Look-ups in named tables: a row name and a column name give one cell, copied from the table.

Table Gor
columns: Vezedi, Fege, Gavedar, Lakega, Raz, Kefo, Tulo, Pafasa, Baram
Bem: [0.3, 0.3, 0.8, 0.7, 0.8, 0.3, 0.8, 0.3, 0.6]
Besiza: [0.6, 0.4, 0.7, 0.5, 0.7, 0.4, 0.8, 0.2, 0.7]
Torul: [0.4, 0.3, 0.7, 0.6, 0.9, 0.3, 0.7, 0.3, 0.7]
Rosak: [0.2, 0.3, 0.7, 0.6, 0.8, 0.3, 0.6, 0.2, 0.7]

Kefo of Besiza = 0.4
Vezedi of Rosak = 0.2
Raz of Torul = 0.9
Pafasa of Rosak = 0.2
Tulo of Bem = 0.8
Gavedar of Besiza = 0.7
Tulo of Torul = 0.7
Raz of Bem = 0.8
Kefo of Bem = 0.3
Vezedi of Besiza = 0.6
Kefo of Torul = 0.3
Pafasa of Bem = 0.3
Lakega of Torul = 0.6
Gavedar of Bem = 0.8
Fege of Torul = 0.3
Tulo of Besiza = 0.8
Kefo of Rosak = 0.3
Gavedar of Torul = 0.7
Lakega of Besiza = 0.5

Table Keb
,Vep,Tasi,Zetel,Dumo,Kuz
Gofe,5507,1845,-2230,-7308,-5221
Kigin,5158,4643,4454,4406,7537
Sug,-859,-3352,-2664,1019,-2747

Sug, Kuz => -2747
Kigin, Tasi => 4643
Gofe, Vep => 5507
Sug, Tasi => -3352
Gofe, Zetel => -2230
Kigin, Kuz => 7537
Gofe, Dumo => -7308
Kigin, Zetel => 4454
Gofe, Tasi => 1845
Gofe, Kuz => -5221
Kigin, Dumo => 4406
Kigin, Vep => 5158

Fil
         Meto  Nos  Tilobi  Nir  Megobo  Bub  Migoki  Mal  Lezib  Dab
Mumem     125   91     120   65     172   96     218  119     75   35
Piv       188  202     104   50     182  182     196  107    214   47
Disasar   164  137     152   99     113  119     140  102    124   70
Vunid     129  115     160  142     112  148     135   74    188   95
Lum       180  158     123  111     101  208     215   41    191   35
Velov     141  136     104  181      82  175     176  113    180  128
Sas       201   85     116   66     156  102     218  119    121   32
Pofon     172  145     153   80     169  194     204  101    210   42
Zenu      127  169     125   95     174   47     208  110    131   27
Damomi    184  147     194   94     116  185     212   84    210   50
Lem       168  124     148  189     117  164      68   44    111  191
Pelez     174  154     200   73     163  152     201   79    186   53
Dipali    143   40      92  120     134   57     184  120    101   36
Taz       163   76     206  107     131  182     126  135    194  107

Lezib of Mumem: 75
Mal of Taz: 135
Dab of Mumem: 35
Migoki of Vunid: 135
Megobo of Disasar: 113
Lezib of Damomi: 210
Tilobi of Sas: 116
Dab of Pelez: 53
Lezib of Piv: 214
Nos of Taz: 76
Bub of Lum: 208
Migoki of Dipali: 184
Nos of Velov: 136
Tilobi of Lem: 148
Megobo of Damomi: 116
Lezib of Zenu: 131
Tilobi of Pofon: 153
Megobo of Lum: 101
Megobo of Sas: 156
Nos of Damomi: 147

Table Vali
|  | Mut | Rutuve | Momi | Sokarem | Pazegi | Voz | Ruv |
|---|---|---|---|---|---|---|---|
| Madu | 191 | 146 | 77 | 149 | 88 | 63 | 119 |
| Gom | 151 | 177 | 74 | 36 | 110 | 125 | 81 |
| Sirig | 118 | 74 | 106 | 92 | 158 | 101 | 135 |
| Bireve | 151 | 115 | 144 | 158 | 189 | 198 | 135 |
| Tukipug | 56 | 101 | 75 | 74 | 134 | 131 | 120 |
| Rez | 98 | 24 | 73 | 62 | 78 | 108 | 58 |
| Mezo | 137 | 140 | 63 | 120 | 110 | 157 | 77 |
| Lud | 90 | 82 | 130 | 106 | 138 | 149 | 184 |
| Zefo | 140 | 87 | 50 | 61 | 72 | 80 | 88 |

What is the Ruv of Mezo in Vali? 77
What is the Mut of Rez in Vali? 98
What is the Sokarem of Sirig in Vali? 92
What is the Rutuve of Gom in Vali? 177
What is the Voz of Zefo in Vali? 80
What is the Pazegi of Sirig in Vali? 158
What is the Momi of Mezo in Vali? 63
What is the Momi of Gom in Vali? 74

Table Totu
|  | Tusiv | Dezorez | Mimoza |
|---|---|---|---|
| Lusiz | 222 | 227 | 226 |
| Pes | 79 | 227 | 108 |
| Ler | 47 | 52 | 131 |
| Vetoto | 214 | 212 | 212 |
| Velago | 57 | 62 | 58 |
| Mus | 190 | 61 | 223 |
| Ful | 53 | 195 | 53 |
| Dugiset | 182 | 56 | 58 |
| Bapu | 190 | 130 | 58 |
| Dobafiz | 61 | 57 | 56 |
| Dube | 53 | 61 | 226 |
| Tadu | 61 | 145 | 76 |

What is the Mimoza of Dube in Totu? 226
What is the Mimoza of Tadu in Totu? 76
What is the Tusiv of Ful in Totu? 53
What is the Tusiv of Mus in Totu? 190
What is the Dezorez of Mus in Totu? 61
What is the Dezorez of Tadu in Totu? 145
Which row has the largest Tusiv? Lusiz

Pades =
fields: Zino, Gazazo
Vir: [259, 633]
Toli: [560, 452]
Ves: [6, 815]
Pidag: [141, 415]
Bul: [634, 439]
Dibove: [565, 510]
Mizimu: [600, 445]
Rud: [870, 312]
Vol: [655, 380]
Paf: [935, 286]
Budeto: [458, 487]
Seri: [309, 738]
Zin: [198, 721]

What is the Zino of Toli in Pades? 560
What is the Gazazo of Mizimu in Pades? 445
What is the Gazazo of Seri in Pades? 738
What is the Gazazo of Vir in Pades? 633
What is the Gazazo of Rud in Pades? 312
What is the Zino of Rud in Pades? 870

Zok =
	Zuv	Safifa	Dube	Laro	Kep
Kes	24133	88168	77761	43057	46950
Vimed	13372	44591	42993	58951	62222
Tob	5198	59726	33802	63532	69232
Nonebev	15967	72858	71236	43967	47489
Lik	46460	55831	39957	69211	71514
Nebofa	71610	74361	40309	76067	78103
Rade	42504	44740	18911	80535	83351
Nikek	80876	63430	45923	74401	74070
Kago	43203	76211	31554	75016	79582
Riziv	32318	42752	22389	75790	79300
Samugu	71873	99697	75638	56157	57805
Kanuzen	20515	62734	73589	43333	45182
Zotan	39645	42445	20288	78684	81713

What is the Kep of Rade in Zok?
83351
What is the Kep of Kanuzen in Zok?
45182
What is the Laro of Zotan in Zok?
78684
What is the Kep of Zotan in Zok?
81713
What is the Laro of Vimed in Zok?
58951
What is the Laro of Lik in Zok?
69211
What is the Zuv of Samugu in Zok?
71873
What is the Kep of Nonebev in Zok?
47489
What is the Dube of Zotan in Zok?
20288
What is the Zuv of Kago in Zok?
43203
What is the Kep of Nebofa in Zok?
78103
What is the Dube of Tob in Zok?
33802
What is the Zuv of Tob in Zok?
5198

